Below is a small trained network, with its code and all its weights. Each question gives an input and a target symbol and asks what happens when units are switched off, that is, made to give their printed mean instead of their output.

import numpy as np


def w(rows, s, z=0):
    codes = np.array(rows[::2]) - 128.0
    scale = np.full(codes.shape[1], s)
    scale[-1] = z or s
    return codes * scale


def f(y):
    return np.maximum(y, 0)


def softmax(a):
    e = np.exp(a - a.max(-1, keepdims=True))
    return e / e.sum(-1, keepdims=True)


def log_softmax(a):
    a = a - a.max(-1, keepdims=True)
    return a - np.log(np.exp(a).sum(-1, keepdims=True))


def net(x, mask):
    ids = ['ΠΦβγδεζημσψω'.index(c) for c in x.split()]
    T = len(ids)
    res = E[ids] + P[:T]
    r = res
    for j in range(2):
        rows = slice(4 * j, 4 * j + 4)
        q, k, v = (r @ M[0][rows].T for M in (Q, K, V))
        z = softmax(np.where(np.tri(T) > 0, q @ k.T / 4**0.5, -1e9)) @ v
        o = O[0][rows]
        res = res + np.where(mask[j], z, o[:, -1]) @ o[:, :-1]
    y = f(res @ A[0][:, :-1].T + A[0][:, -1])
    res = res + np.where(mask[2:6], y, B[0][:, -1]) @ B[0][:, :-1]
    return log_softmax(res[-1] @ U[:, :-1].T + U[:, -1])


Q, K, V, O, A, B = {}, {}, {}, {}, {}, {}
E = w([
[73,115,160,205,121],'Π',
[24,130,142,73,101],'Φ',
[85,99,114,186,182],'β',
[134,149,106,103,187],'γ',
[157,202,167,228,150],'δ',
[110,150,183,157,82],'ε',
[150,190,177,92,93],'ζ',
[94,123,153,192,126],'η',
[158,186,140,83,148],'μ',
[207,1,21,119,42],'σ',
[16,73,96,73,156],'ψ',
[219,36,223,106,187],'ω',
],0.0095)
P = w([
[186,54,167,103,177],'0',
[173,105,87,106,109],'1',
[131,105,186,117,169],'2',
[134,136,58,113,85],'3',
[104,130,210,125,168],'4',
[93,176,66,128,73],'5',
[92,141,237,139,182],'6',
[63,200,74,133,97],'7',
[82,145,254,152,190],'8',
],0.006)
Q[0] = w([
[66,166,110,61,103],'h1',
[173,129,125,135,86],'h1',
[90,222,46,191,124],'h1',
[166,156,154,138,202],'h1',
[79,110,252,130,189],'h2',
[77,104,57,135,115],'h2',
[208,34,130,112,155],'h2',
[150,89,128,182,70],'h2',
],0.027)
K[0] = w([
[13,126,72,151,93],'h1',
[189,107,90,138,184],'h1',
[152,250,42,154,10],'h1',
[173,101,212,182,56],'h1',
[80,164,255,70,229],'h2',
[115,167,89,69,59],'h2',
[219,3,203,105,87],'h2',
[232,120,78,85,149],'h2',
],0.02)
V[0] = w([
[138,156,103,96,174],'h1',
[150,159,125,81,84],'h1',
[106,158,175,150,182],'h1',
[107,102,119,169,208],'h1',
[141,92,79,236,167],'h2',
[212,187,131,45,192],'h2',
[176,156,171,254,110],'h2',
[104,101,188,75,39],'h2',
],0.014)
O[0] = w([
[100,128,128,162,83,119],'h1',
[96,74,170,155,128,28],'h1',
[127,146,53,128,115,240],'h1',
[160,208,65,109,113,254],'h1',
[159,205,182,18,62,100],'h2',
[18,168,152,172,244,130],'h2',
[109,86,220,17,111,50],'h2',
[144,62,30,168,149,180],'h2',
],0.011,0.0016)
A[0] = w([
[3,73,83,95,119,30],'n1',
[193,206,204,213,118,141],'n2',
[32,188,124,124,78,181],'n3',
[100,85,84,58,165,253],'n4',
],0.018,0.0047)
B[0] = w([
[139,105,127,26,254,199],'n1',
[242,125,217,153,189,215],'n2',
[68,230,70,126,88,253],'n3',
[102,31,174,140,27,226],'n4',
],0.018,0.0074)
U = w([
[204,79,74,40,50,94],'Π',
[134,94,3,221,112,186],'Φ',
[192,176,158,41,132,86],'β',
[85,188,157,228,174,121],'γ',
[52,149,91,75,57,2],'δ',
[46,49,210,178,100,179],'ε',
[124,67,93,55,177,137],'ζ',
[136,117,129,74,75,166],'η',
[63,152,123,121,202,89],'μ',
[160,104,204,131,162,137],'σ',
[224,113,112,202,169,76],'ψ',
[44,145,79,127,124,220],'ω',
],0.0062,0.006)

Each question gives the input, a string of symbols that net reads in full, and the target symbol t.
The units are the heads (4 rows each of Q, K, V and O) and the neurons (one row each of A and B). Each row of codes is followed by its name. A weight is (code - 128) times the scale printed after its matrix; where a second scale follows, it is the last column's (O, A, B and U).
mask holds one flag per unit, heads first, then neurons. A switched-off unit (its flag False) gives its mean, the last column of its rows in O or B, instead of its output. The means were averaged over made-up inputs and are rounded, as every weight is.
A unit's drop is (log p(t) with every unit on - log p(t) with that unit switched off) / (log p(t) with every unit on - log p(t) with every unit switched off).
The circuit of an input: a set's keep is (log p(t) with only the set's units on - log p(t) with every unit switched off) / (log p(t) with every unit on - log p(t) with every unit switched off). Starting from all 6 units, units are removed one at a time, each time the one whose removal leaves the highest keep (on an exact tie, the one counted first), for as long as the keep stays at least 0.8.
units of the circuit, in order: the units of the circuit, biggest drop first
top k neurons: the k neurons with the biggest drops, biggest first
which heads matter: for each layer, one digit per head in row order, 1 if its drop is at least 0.15 and else 0, layers parted by /
input ζ σ ω ε Φ ω ψ ζ β, target ψ: top 2 neurons -> [n3 n4]
input η μ ζ β γ β η ζ, target β: which heads matter -> 01
input ψ ε Π ω ω β ε γ, target β: which heads matter -> 01
input γ ε ε μ, target ε: units of the circuit, in order -> [n4 h2 h1]
input ω δ Φ ζ η, target Φ: which heads matter -> 01
input ψ Φ ζ, target ψ: which heads matter -> 01
input ζ ψ ζ, target ζ: units of the circuit, in order -> [h2 n1 h1]
input η Φ η Π η γ ω δ Φ, target ζ: units of the circuit, in order -> [n1 h2]
input ω ε η, target ω: which heads matter -> 11
input η β μ β Π σ ψ γ, target σ: top neuron -> [n2]
input γ Π η ζ Φ γ δ Π, target γ: units of the circuit, in order -> [h2 n3 n2]
input Φ γ Φ σ ψ η, target σ: which heads matter -> 10
input γ γ Π γ, target γ: which heads matter -> 11
input μ ζ ε β ψ ε γ, target ψ: units of the circuit, in order -> [h2 n2]
input ψ Φ δ Φ γ ζ, target Φ: top 2 neurons -> [n2 n4]
input σ ψ δ Π σ γ δ ε, target γ: top neuron -> [n2]
input β γ Π β γ Φ Π ε γ, target Π: units of the circuit, in order -> [h2 h1 n4]
input δ ε ω ψ β, target ω: top 2 neurons -> [n3 n2]
input ω σ ζ ω δ μ ψ ε, target μ: which heads matter -> 11
input μ γ ζ ψ β μ, target ψ: which heads matter -> 01
input Φ ψ ψ γ, target ψ: which heads matter -> 01
